Below is a small trained network, with its code and all its weights. Each question gives an input and a class and asks what happens when units are switched off, that is, made to give their printed mean instead of their output.

import numpy as np


def w(rows, s, z=0):
    codes = np.array(rows[::2]) - 128.0
    scale = np.full(codes.shape[1], s)
    scale[-1] = z or s
    return codes * scale


def norm(h):
    return h / np.sqrt((h * h).mean(-1, keepdims=True) + 1e-5)


def f(y):
    return y / 2 * (1 + np.tanh(0.7978845608 * (y + 0.044715 * y**3)))


def log_softmax(a):
    a = a - a.max(-1, keepdims=True)
    return a - np.log(np.exp(a).sum(-1, keepdims=True))


def net(x, mask):
    res = np.array(x, float).reshape(1, 2) / 4 @ E
    u = 0
    for l in range(2):
        y = f(norm(res) @ A[l][:, :-1].T + A[l][:, -1])
        res = res + np.where(mask[u : u + 16], y, B[l][:, -1]) @ B[l][:, :-1]
        u += 16
    return log_softmax(norm(res)[-1] @ U[:, :-1].T + U[:, -1])


A, B = {}, {}
E = w([
[116,158,148,209],'x0',
[2,134,183,66],'x1',
],0.0096)
A[0] = w([
[127,172,208,182,84],'0.n0',
[145,163,155,212,61],'0.n1',
[175,123,92,116,2],'0.n2',
[226,100,71,117,73],'0.n3',
[232,108,50,118,72],'0.n4',
[208,89,18,64,252],'0.n5',
[182,155,9,64,198],'0.n6',
[143,147,190,116,162],'0.n7',
[183,130,75,120,93],'0.n8',
[178,121,205,140,102],'0.n9',
[169,173,67,205,20],'0.n10',
[219,113,110,94,108],'0.n11',
[197,176,124,172,23],'0.n12',
[97,90,167,182,23],'0.n13',
[169,163,128,103,215],'0.n14',
[135,207,129,220,42],'0.n15',
],0.013,0.0059)
B[0] = w([
[154,196,70,132,154],'0.n0',
[135,165,136,212,156],'0.n1',
[130,167,52,165,136],'0.n2',
[227,85,48,197,198],'0.n3',
[190,77,64,151,209],'0.n4',
[245,85,40,96,247],'0.n5',
[207,95,47,103,209],'0.n6',
[127,120,192,128,143],'0.n7',
[198,64,75,139,165],'0.n8',
[102,53,60,110,128],'0.n9',
[61,116,132,30,170],'0.n10',
[183,146,45,165,182],'0.n11',
[98,108,147,57,159],'0.n12',
[142,134,55,54,129],'0.n13',
[144,129,99,175,164],'0.n14',
[127,169,136,230,161],'0.n15',
],0.011,0.012)
A[1] = w([
[109,79,12,5,2],'1.n0',
[146,94,118,98,77],'1.n1',
[156,124,148,29,54],'1.n2',
[161,119,19,113,137],'1.n3',
[78,97,209,139,127],'1.n4',
[159,161,97,133,181],'1.n5',
[53,48,133,154,84],'1.n6',
[149,126,117,53,159],'1.n7',
[177,93,139,173,21],'1.n8',
[73,174,132,70,59],'1.n9',
[42,27,236,197,117],'1.n10',
[204,119,129,45,98],'1.n11',
[153,77,49,44,218],'1.n12',
[46,152,180,77,170],'1.n13',
[180,33,62,76,213],'1.n14',
[124,55,162,99,250],'1.n15',
],0.013,0.0069)
B[1] = w([
[74,62,226,141,163],'1.n0',
[72,101,170,152,133],'1.n1',
[117,68,203,213,136],'1.n2',
[116,182,84,12,215],'1.n3',
[114,182,24,162,166],'1.n4',
[79,88,150,118,173],'1.n5',
[128,205,23,58,131],'1.n6',
[82,108,194,146,158],'1.n7',
[197,65,100,52,132],'1.n8',
[137,118,71,39,156],'1.n9',
[159,254,27,61,169],'1.n10',
[83,139,226,111,163],'1.n11',
[129,56,205,194,228],'1.n12',
[101,67,105,48,208],'1.n13',
[84,62,195,147,247],'1.n14',
[73,179,141,81,181],'1.n15',
],0.0097,0.013)
U = w([
[78,42,208,57,136],'0',
[255,31,19,177,246],'1',
[194,168,151,91,3],'2',
[95,220,80,224,253],'3',
[28,197,72,25,253],'4',
[165,166,170,115,3],'5',
[203,200,208,85,3],'6',
],0.014,0.007)

Each question gives the input, the list of numbers given to net, and the class t.
The units are the neurons (one row each of A and B). Each row of codes is followed by its name. A weight is (code - 128) times the scale printed after its matrix; where a second scale follows, it is the last column's (A, B and U).
mask holds one flag per neuron, layer by layer. A switched-off neuron (its flag False) gives its mean, the last column of its row in B, instead of its output. The means were averaged over made-up inputs and are rounded, as every weight is.
A unit's drop is (log p(t) with every unit on - log p(t) with that unit switched off) / (log p(t) with every unit on - log p(t) with every unit switched off).
most important unit: the unit with the biggest drop
k most important neurons: the k neurons with the biggest drops, biggest first
top k neurons in layer l: the k neurons of layer l with the biggest drops, biggest first
drop when u is switched off: that unit's drop, to one decimal
input [5,4], class 4: most important unit : 0.n3
input [3,2], class 3: 3 most important neurons : 0.n5; 0.n10; 0.n6
input [-7,8], class 4: 2 most important neurons : 0.n5; 0.n6
input [-7,6], class 0: top 2 neurons in layer 0 : 0.n15; 0.n1
input [7,5], class 3: top 2 neurons in layer 0 : 0.n10; 0.n12
input [1,5], class 4: top 2 neurons in layer 0 : 0.n5; 0.n6
input [2,-1], class 3: top 4 neurons in layer 0 : 0.n15; 0.n5; 0.n1; 0.n6
input [3,5], class 4: top 2 neurons in layer 0 : 0.n5; 0.n6
input [5,-3], class 3: 2 most important neurons : 0.n5; 0.n15
input [5,-1], class 3: 2 most important neurons : 0.n15; 0.n1
input [3,-1], class 3: top 2 neurons in layer 0 : 0.n15; 0.n1
input [-4,7], class 4: 2 most important neurons : 0.n5; 0.n6
input [5,-2], class 3: drop when 0.n15 is switched off : 0.3
input [-1,5], class 4: drop when 0.n5 is switched off : 1.1
input [-1,6], class 4: drop when 0.n5 is switched off : 1.2
